In the rows, 128 means zero.
Here are made-up things, facts about them, and rows of numbers that follow some of those facts. Name the thing behind each unnamed row.

There are 2 kinds of fact about the things: Ω, δ.
Ω: refers to; δ: hangs directly under
plepu Ω [dronol]
flufam Ω [kiga]
dronol Ω [foplos]
fekam Ω [skimal]
bivir Ω [grigo]
fosker Ω [stokluk]
plaplogren Ω [virasim]
broseste Ω [tubrum]
biram Ω [banam]
drudri Ω [drubriplok]
fimin Ω [bivir]
drupla Ω [busar]
klefustes Ω [katre]
drigrofel Ω [drasas]
flegrin Ω [drabrotres]
gresko Ω [branil]
sagrul Ω [femor]
sadre Ω [draso]
roplo Ω [gresko]
virasim Ω [gizom]
drabrotres Ω [skarin]
tunun Ω [zade]
sobruk Ω [parik]
pestumas Ω [fimin]
neske Ω [fosker]
razam Ω [lirin]
branil Ω [dadiba]
luren Ω [kegilel]
lapan Ω [flufam]
banam Ω [grevak]
mukik Ω [bagre]
femor Ω [plasku]
busar Ω [bokim]
parik Ω [nugru]
fluskul Ω [pestumas]
tubrum Ω [razam]
fekle Ω [biram]
sosak Ω [druteflak]
stinustal Ω [fluvis]
dadiba Ω [klestok]
vadum Ω [taskel]
tizer Ω [broseste]
stokluk Ω [plepu]
gizom Ω [bregrik]
fladris Ω [gugro]
plasku Ω [skidadrur]
peklas Ω [klagre]
fluvis Ω [lapan]
foplos Ω [fladris]
kegilel Ω [bronibrok]
kiga Ω [timemar]
drubriplok Ω [roplo]
timemar Ω [tunun]
katre Ω [drupla]
grevak Ω [sosak]
drasas Ω [pugrodrel]
klagre Ω [stezu]
[plepu neske klebror branil godos parik zade] δ pasisti
[flufam fekam stipor kigebrol luren lodo banam fladris] δ bokim
[dronol plaplogren fluskul pazim bagre fluvis drasas] δ klebror
[bivir fimin klefustes tiba foplol lapan mukik pugrodrel dasu peklas] δ zogok
[skidadrur biram skotrer drabrotres bronibrok tubrum] δ nanur
[greplem drigrofel kiga katre] δ drulon
[fosker flafan stezu sadre druteflak tizer grigo] δ dasu
[broseste lukluk skimal klestok stokluk] δ tiba
[kema drupla bregrik tunun] δ kiga
[momik flegrin stinustal foplos] δ nugru
[drudri kegra] δ stipor
[lirin gronofu] δ godos
[gresko sagrul gugro vuflar] δ kegilel
[roplo brofos fekle] δ draso
[virasim taskel dadiba lova klagre] δ neske
[brustir pestumas] δ fekam
[sobruk draso nanur grevak] δ femor
[dotum skarin vadum] δ plepu
[kelis nugru kegilel] δ gizom
[razam busar plasku vona drubriplok timemar] δ kigebrol
[sosak digretri] δ grevak

Some rows with their names:
mukik: [119 133 126 133 156 128 132 150 141 122 128 126 131 146 135 126 134 145
  95 130 126 125 127 121 107 139 137 151 109 114]
zade: [151 122 139 126 173  46 148 119 107 132 143 148 128 100 182 106  96  71
  58 146 213 158 116 124 143 142 122 104 116  83]
drasas: [113 144 135 130 148 125 138 137 118 141 130 136 146 137 150 135 126 107
 111 133 132 138 124 137 120 156 136 144 138 125]
sadre: [124 132 127 134 156 125 130 152 142 123 128 125 129 145 134 125 134 147
  90 131 124 122 129 119 106 139 138 155 107 113]
flegrin: [118 142 108 128 156 141 146 142 130 115 124 133 138 175 142 119 135 138
  79 124 124 128 120 127 116 132 138 135 125 130]
kegra: [115 137 128 122 156 136 145 141 128 122 131 129 124 119 134 136 125 102
 141 127 139 125 124 127 121 125 133 152 145 113]
stinustal: [139 131  96 128 150 114 133 123 150 109 113 176 141 211 125 104 144  36
 220 141 195 144 151  98  86  90 141 101 102 142]
skimal: [152 139 143 130 158 116 132 143 123 134 137 137 124 105 140 128 105 141
 122 134 111 123 132 113 116 123 134 150 145 116]
vuflar: [132 145 117 126 157 134 148 137 123 121 130 139 134 154 144 119 120 136
  98 126 120 128 122 125 122 121 135 135 147 130]
luren: [ 97 135 120 124 155 142 145 146 137 116 126 124 128 142 131 134 141 108
 130 125 146 124 122 130 116 134 137 149 123 112]
roplo: [ 68 161 128 124 152 162 128 155  98 113 134 135 114  80 139 133 113 178
  77 140 104 122 127 141 117 137 159 150 143 129]
draso: [126 140 147 121 148 145 136 132 104 134 143 136 101  83 131 127 119 121
  90 129 111 136 124 124 111 106 149 103 147 121]
peklas: [119 133 125 133 157 131 132 150 140 121 127 125 131 149 135 126 135 147
  87 129 127 124 126 121 107 140 138 152 107 114]
drubriplok: [ 59 160 109 125 156 146 134 159 104 107 123 124 125  65 129 139 111 141
 121 144 114 109 132 164 128 125 157 183 169 114]
druteflak: [161 130 145 128 163 131 133 159  91 134 128 140 110 117 131 125 101  84
 114 140  76 111 130 106 113 155 139 172 141 123]
digretri: [107 139 137 123 152 149 141 143 124 127 142 137 115 119 136 127 123 129
  96 130 130 136 125 119 111 129 140 121 134 122]
fladris: [142 121 133 122 177 180 173 153 157 167 142  94 147 159 123 127 133 118
 201 108 127 125 142 144 109 121 142  80 207 101]
drulon: [120 139 136 130 155 141 129 130 112 130 121 130 122 123  96 125 128 131
 118 128 127 127 113 130 123 120 135  98 133 116]

Rows to name:
No name comes twice in this set of rows, the named rows included.
[ 97 138 127 130 159 154 135 143 132 122 122 130 132 156 109 125 133 141
 120 128 143 127 114 124 117 144 130 118 118 119]  drigrofel
[106 143 125 129 152 121 141 150 123 128 122 125 137 166 136 131 137 134
 114 130 142 140 118 134 107 148 135 140 116 118]  vadum
[133 153 144 126 151 110 139 140 104 138 132 138 130 111 144 135 103 132
 144 134 128 139 124 129 119 128 131 147 165 123]  lirin
[108 137 142 121 147 154 137 138 115 128 143 134 100 102 130 125 131 128
  71 128 119 138 124 126 104 114 152  97 126 121]  nanur
[147 116 145 144 128 127 160 158 187 146 151 126 132 147  82 127 110  88
  49 123  52 137 106 128 105  99  96 179 147 113]  fosker
[116 134 128 121 152 132 143 134 121 122 125 121 115 102 127 139 137  82
 141 125 136 121 124 136 122 107 141 144 145 105]  kigebrol
[149 117 145 141 135 131 160 157 182 149 150 122 132 151  88 126 112  99
  65 122  58 136 111 130 105 102 101 162 157 111]  stokluk
[133 133 123 131 142  97 124 119 139 135 120 177 151 171 134 119 136   6
 246 150 202 154 154 108  90 118 138 109 114 137]  fluvis
[115 163 118 122 155 143 136 139  97 109 121 137 127 134 154 133 120 182
  86 124  99 115 119 123 128 139 145 166 143 142]  gresko
[138 150 141 125 154 103 146 147 102 137 128 133 124 130 141 135 104 139
 150 133 134 144 121 127 112 126 128 142 160 118]  taskel
[163 153 164 121 155 127 119 133  96 125 130 134 109 112 165 151 122 194
 128 116 100 111 117  77 124 154 128 186 118 134]  klestok
[120 134 129 122 151 130 141 133 118 124 125 123 116 106 125 136 136  87
 127 125 132 123 122 136 121 107 141 138 142 106]  stipor

The same things again, as new rows of numbers:
Some things and their rows:
peklas: [134 158 130 122 156 142 128 141 153 126 103 127 147 132 131 119  84 129
  87 159 103 143  96  84 141 146 119 104 144 133 151 125  96 149 124 141
 136 124 134 128 133 139 131 133  61 125 125 151 107 125 114 105]
draso: [134  58 172 123 204  85 173 172  91  97  99 159 143  89 140 103 142 107
 152 139 133  75 116 118 122 157 123 113  84 104  77 150 132  85 138 132
 126 140 116 125 134 142 175  59 117 145 133 147 106 106 125 117]
kelis: [140 130 136 139 146 143 128 124 109 133 126 120 147 129 127 145 128 135
 101 142 123 141 132 139 122 134 130 124 135 142 125 117 128  91 128 137
 131 131 130 144 133 116 128 132 130 139 133 126 129 137 133 136]
flufam: [108 119 136 128 125 114 124 107 135 126 138 121 117 107 122 139 115 128
 147 131 142 137 125 152 118 105 122 135 116 139 141 139 127 159 151 155
 120 133 125 121 128 137 120 151 149 139 114 104 127  96 136 115]
klestok: [132 135 120 146 149 165 161 153 127 124 150 125 140 140 165 103 137 115
 128 130 155 129 160 118 109 132 133 125 149 111 112 137 144 134 120 125
 123 130 124 121 144 138 193 114 121  65 126 135 143 159 133 129]
fladris: [107 105 138 136 129 110 123 118 134 116 123 139 132  96 126 140 133 126
 144 139 152 125 112 149 129 117 124 142 129 136 112 125 132 170 154 132
 133 129 134 129 142 116 123 134 148 152 120 113 135  83 142 104]
bokim: [ 96 130 134 151 160 169 134 127 128 121 110 156 134 131 169 120 191 118
 153 101 167  98 172 150 112 148 127 117 149 109  94 163 156 138 138 110
 130 127 118 110 123 126 140 120 155 136 137 126 142 161 131 119]
drigrofel: [127 137 126 122 116 115 112 145 142 132 120 125 140 127  99 145  99 137
 107 140 106 146 107 120 139 120 125 124 134 145 144 119 119 130 128 134
 133 127 131 135 127 122  94 153 105 151 126 123 110 117 124 119]
plaplogren: [127 156 132 107  91  98 126 134 159 130 114  92 126 112 101 124 116 135
 142 136  96 131  80 103 141 141 128 142 105 133 134 100 123 170 120 105
 152 126 143 130 143  98  99 130 129 179 130 135 112  44 131 135]
godos: [114 136 128 122 135 116 143 115 122 135  91 124 112 133 126 108 149 133
 153 100 118 105 134 127 127 148 137 144 129 115 130 164 135 113 116 106
 136 131 123 124 119 139 119 113 154 140 133 135 119 107 130 123]
flegrin: [118 177  93 154  93 187  88 105 135 159 142 119 143 163 106 155 135 144
  66 120 108 151 149 141 124 153 131 124 167 138 157 111 135  70 128 135
 113 121 132 149 111 117  91 189 127 156 130 101 138 186 132 144]
tunun: [136 110 129 123 128 108 127 128 114 127 134 124 129 120 112 143 116 132
 124 127 128 138 127 155 127  99 128 142 120 143 133 124 128 101 127 146
 122 134 128 137 133 120 121 131 134 114 125 121 132 115 136 123]
gugro: [135 101 143 157 141 141 164 125  97 117 134 115 140 110 135 134 131 139
 121 127 153 141 144 174 112 125 132 143  91 140 100 138 151  62 139 144
 152 140 125 147 141 102 176 120 143 136 128 112 140  84 163 157]
roplo: [139 127 135 123 118 143 130 176 106 126 158 144 141 134 139 136 137 112
 123 138 119 118 141  94 119 142 122 112 114 119 120 116 135 114 122 117
 116 126 143 132 126 132 142 131 106 144 127 119 121 180 123 132]
pugrodrel: [130  99 126 134 145 125 149 113 123 121 143 131 125 125 129 109 116 123
 130 137 151 128 132 150 122 112 133 145 126 113 106 117 136 134 133 136
 111 130 119 128 136 122 170  95 129  63 123 142 145 117 130 118]
stezu: [141 112 136 131 199 144 162 124 131 124 129 130 141 126 168 103 116 117
 135 155 140 121 126 114 122 125 129 122 139 110 101 120 108 135 123 139
 120 127 127 122 144 141 183  75 115  58 126 157 140 136 117 117]
sosak: [121  76 122 123 116  78 118 136  99 130 153 148 101 116 110 118 121 118
 111 120 133 120 136 145 128 102 129 138 140 135 131 105 128 120 132 133
 107 138 133 149 119 141 127 145 156 134 115 104 127 150 120  99]
lirin: [125 119 141 128 130 120 150 131 119 142 147 105 111 140 161 114 158 122
 170 103 141 122 159 141 110 117 135 143 124 114 117 129 139 128 119 116
 118 131 137 121 132 134 158 101 173  93 125 119 150 125 131 145]

Name these rows:
No name comes twice in this set of rows, the named rows included.
[148  89 142 117 124  90 151 105 114 127 154 114  95 132 139 119 143 124
 195 108 135 129 132 159 119  85 139 151 107 119 118 129 129 133 119 121
 130 136 127 128 133 133 152  98 178  82 127 127 149  94 145 171]  zade
[136 133 104 132  59 149  96 138  98 136 186 139 113 152 109 146 145 112
 131 106 123 122 165 127 118 125 123 118 114 124 137 101 148 107 126 120
  96 124 130 133 109 139 116 154 155 109 128 111 139 235 131 144]  drabrotres
[117 129 108 149 126 134 126 106 109 130  86 146 141 127  93 130 148 152
  91 102 135 124 144 167 130 133 139 148 138 147 117 139 154  50 129 126
 140 132 109 149 122  98 102 145 150 164 135 129 131 135 146 126]  kegilel
[129 104 114 132 139 118 123 115 128 119 102 142  91 130 108 131 126 150
 121 114 125 123 125 159 142 131 129 118 119 131 132 156 124  70 129 142
 136 135  97 129 109 135 125 129 146 148 137 138 116 104 134 132]  kiga
[148  88 158  88 233  48 138 130 126 117  59 143 127 112 122 148  57 131
 142 150 102 132  99 142 125 105 120 116 123 165 181 216  68 109 130 181
 143 140 108 113 110 196  92 131  65 123 125 140  82  49  89  81]  fekam
[118 138 156 133 118 127 157 135 120 122 127 102 139 108 161 105 176 116
 179 120 145 104 118 105 121 143 139 145 105 107  69  97 155 177 129  81
 151 123 145 135 158  86 160  82 167 165 131 142 144  85 140 150]  bagre
[118 168  98 129 105 146 113 118 155 132 112 130 140 143 107 118  83 132
  80 144 109 144 107  98 143 136 126 114 154 134 154 111 107 152 127 134
 124 120 122 125 130 126 111 152  90 105 120 144 119 143 115 116]  tizer
[102 146 124 110 105  89 124 100 151 128  73 121 126 111  86 111 140 138
 137 112  98 109  86 109 151 151 137 141 110 134 131 124 129 123 128  99
 147 128 126 130 123 114  76 125 144 203 129 144 103  66 125 118]  neske
[138 126 141 118 163 144 109  99 129 149 158 128 125 152 157 162 122 118
 159 125 130 144 159 152 106  92 121 115 153 140 180 178  97 149 134 168
  91 126 127 106 105 192 108 149 115  84 121 102 141 168 104 127]  plasku
[123  92 117 118 116  91 123 137  88 115 122 160 112 131  94 128 123 119
 131 104 129 101 143 141 128 114 134 138 124 135 136 156 146  75 125 127
 117 138 104 133 108 152 110 134 140 120 126 135 118 163 130 115]  grevak
[131 104 112 137 132 123 139  95 132 125 149 128 111 138 129 112 115 122
 123 126 151 131 141 159 135  90 141 151 142 116 123 107 138 127 128 146
 107 129 106 128 131 134 161 103 147  17 119 147 152 139 135 130]  druteflak
[176  51 159 103 236  60 178 119 113 118 114 124 113 118 143 110  55 122
 148 157 126 137 122 156 123  76 130 136 121 133 147 162  78 107 119 183
 116 141 106 124 130 177 188  75  85  13 117 150 117  64 103 114]  skimal

The same things again, as new rows of numbers:
Known rows:
skarin: [129 129 127 147 157  86 136 146 173 114 145 155 151 132 158 141 150  75
 151 138  96 163  94 141 176 142 115 155 155 121 120 151 161]
vuflar: [ 90 137 113  93 154 130 123 129 141 101 114 160 113 107 128 146 105 110
 130  98 158  99 125 106 155 145 130 133  96 144 107 125  90]
dadiba: [144  43 121 112 215 156 103 164 197 155 152 162 139 109 147 140 129  99
 170  84 180 212 168  94  77 128 150 111 184 100 220 172  97]
flufam: [ 87 150 173  98  99 105 195 165  66 123 172 135 141 144 153 102 163 180
 127  96  88 106  55  78 183  67  56 105  89 128 117 121 172]
gugro: [ 99  52  43 162 101 178 118  74 162 119  78 159  84  95 130  82 138  55
 111 209  83  85 168 152 197 189  53 112 128 204  97  72 134]
grigo: [157 136 163 157 106 103 109 162 183 139 160 165 160 132 151  95 179 132
 116 183 141 148 117 130 124 191 131 169 108 158 103 129 165]
gizom: [ 96 141 107 109 115 129 134 137 132 117 125 153 136 114 147 118 103  99
 110 105 155 105 126 123 122 136 156 101 117 161 110 141 109]
vadum: [139 130 141 105 177 125 154 107 118 104 101  76 102 132 109 186  93 148
 160 132 112 109 127 131 145  92 148 107 148 108 189 150 106]
mukik: [149 130 157 107 123 152 133 118 120 128 108 109 101 128  76 142 113 174
 142 159 154  98 150 115 103 129 156 110 103 123 159 124  96]
lova: [131 114 123 116 189 104 156 125 143 105 110 111 129 127 149 170 134 108
 150 150  98 134 108 124 165 119 132 128 146 113 171 148 139]
vona: [139 125 120  98 118 102 109 106 123 145 154 106  97  93 140 118 143 142
 114 101 110 133 141 130  88  84 101 140 104 132 115 108 164]
digretri: [113 140 107 157 137 168  97 115  87 141 117 125 165 146 136 115 132 140
 138 118 110 139 136 130 108 133 116 146 114 101 108 135  91]
fluvis: [ 88 146 173 114 105 113 194 143  67  79 179 144 170 219 157 168 130 182
 169  78  84 108  86 122 194  69  56 101  92 197 133 158 177]
fekam: [129 136 113  90 102 135 133 102  92 138 124  73  98 103 121 129  94 158
 113  99 138 104 146 134  78  79 156  88 119 148 148 128 125]
drudri: [206 168 162  78 162  58  73  76  78  91  75  49  96 108  93 186  76  69
  61 123 200 168 144 175  63  97 179 204 102 181 138 107 126]
drasas: [141 152 150 143 136 100 128 126 154 107 150 137 107 141 132 172  98 115
 167 111 101 129 110 162 171 103 130 127 171 110 124 159 139]
biram: [114 133  99 177 200 160  81  77  95 132 105 149 207 134  64 170 134 168
 127 155 126 178 130  94  69 110 146 117 141 141  98 166 137]
busar: [145 132 125 104 124  89 100 103 135 140 156 119 105  95 141 121 143 128
 110  99 121 152 140 136  80  87 107 150 107 140 108 116 168]

Name these rows:
No name comes twice in this set of rows, the named rows included.
[126 113 117 137 181  89 150 145 169 112 133 147 159 132 158 150 158  71
 146 149  91 163  93 125 174 144 113 157 149 115 139 148 158]  taskel
[128 135 147 128  97 140 143 148 131 142 132 141 132 136 142 103 134 147
 115 151 138 109 129 128 110 148 157  97 122 156 127 135 127]  zogok
[138 158 121 125 102 171  87 168  90 155 124  99 106 159 157  82 119  70
 160  86 123 161 161 175 123 173 121 199  97  86 191  92  57]  sosak
[164 133 164 109 113 157 135 124 129 130 110 118 102 133  68 137 132 180
 143 177 161  97 148 118 100 149 156 112 103 131 164 116  96]  sadre
[151  77 141 120 194 134  86 153 193 141 146 159 128 113 137 141 106  89
 170  84 187 207 166 113  73 131 160 131 173 113 196 170 100]  branil
[137 127 129 118 149  98  97  97 143 132 134 134 122 100 120 137 127 135
 116 111 140 155 142 115  75  94 140 133 115 147 107 147 161]  banam
[161 130 165 122 111 140 121 148 156 142 126 146 109 129 117 112 148 163
 137 174 156 113 144 118 106 168 151 133 105 134 146 126 113]  broseste
[174 165 142 143 178 115  71 106  92 114  83 115 182 155 138 147  96  67
 117 115 191 203 149 161  65 169 174 202 116 137 112 158  79]  roplo
[132 133 129 152 163  80 127 145 176 107 151 159 166 133 156 146 155  74
 146 131 100 172  93 145 167 151 119 158 160 131 111 152 168]  lirin
[139 129 127  99 118 112 106 111 130 145 142 107  99  99 135 118 127 128
 121  97 125 138 150 131  85  83 121 139 106 126 123 120 150]  pestumas
[123 149 134 136 105 115 144 134 136 112 150 130 119 143 145 148  97 106
 161 112 108 117 106 166 161  99 152  94 182 139 126 160 135]  klebror
[138 130 134  94 130 133 118  94  99 130 116  73  93 101  92 144  99 163
 131 102 133 107 152 121  83  82 140 115 106 116 145 122 122]  luren
[146 135 160 135 121 122 115 139 156 128 132 154 132 131 132 117 149 152
 125 157 150 130 132 120 107 167 144 141 112 141 116 129 142]  bivir
[ 98 135 119 106 142 131 123 128 139 109 122 155 115 110 130 137 115 120
 131 108 146 104 129 112 148 137 130 134 104 134 110 126 104]  kelis
[101  51  41 140 106 178 131  71 140 105  77 128  84  95  85 109 114  74
 114 205  90  85 169 154 196 186  62  98 145 193  96  55 101]  foplos

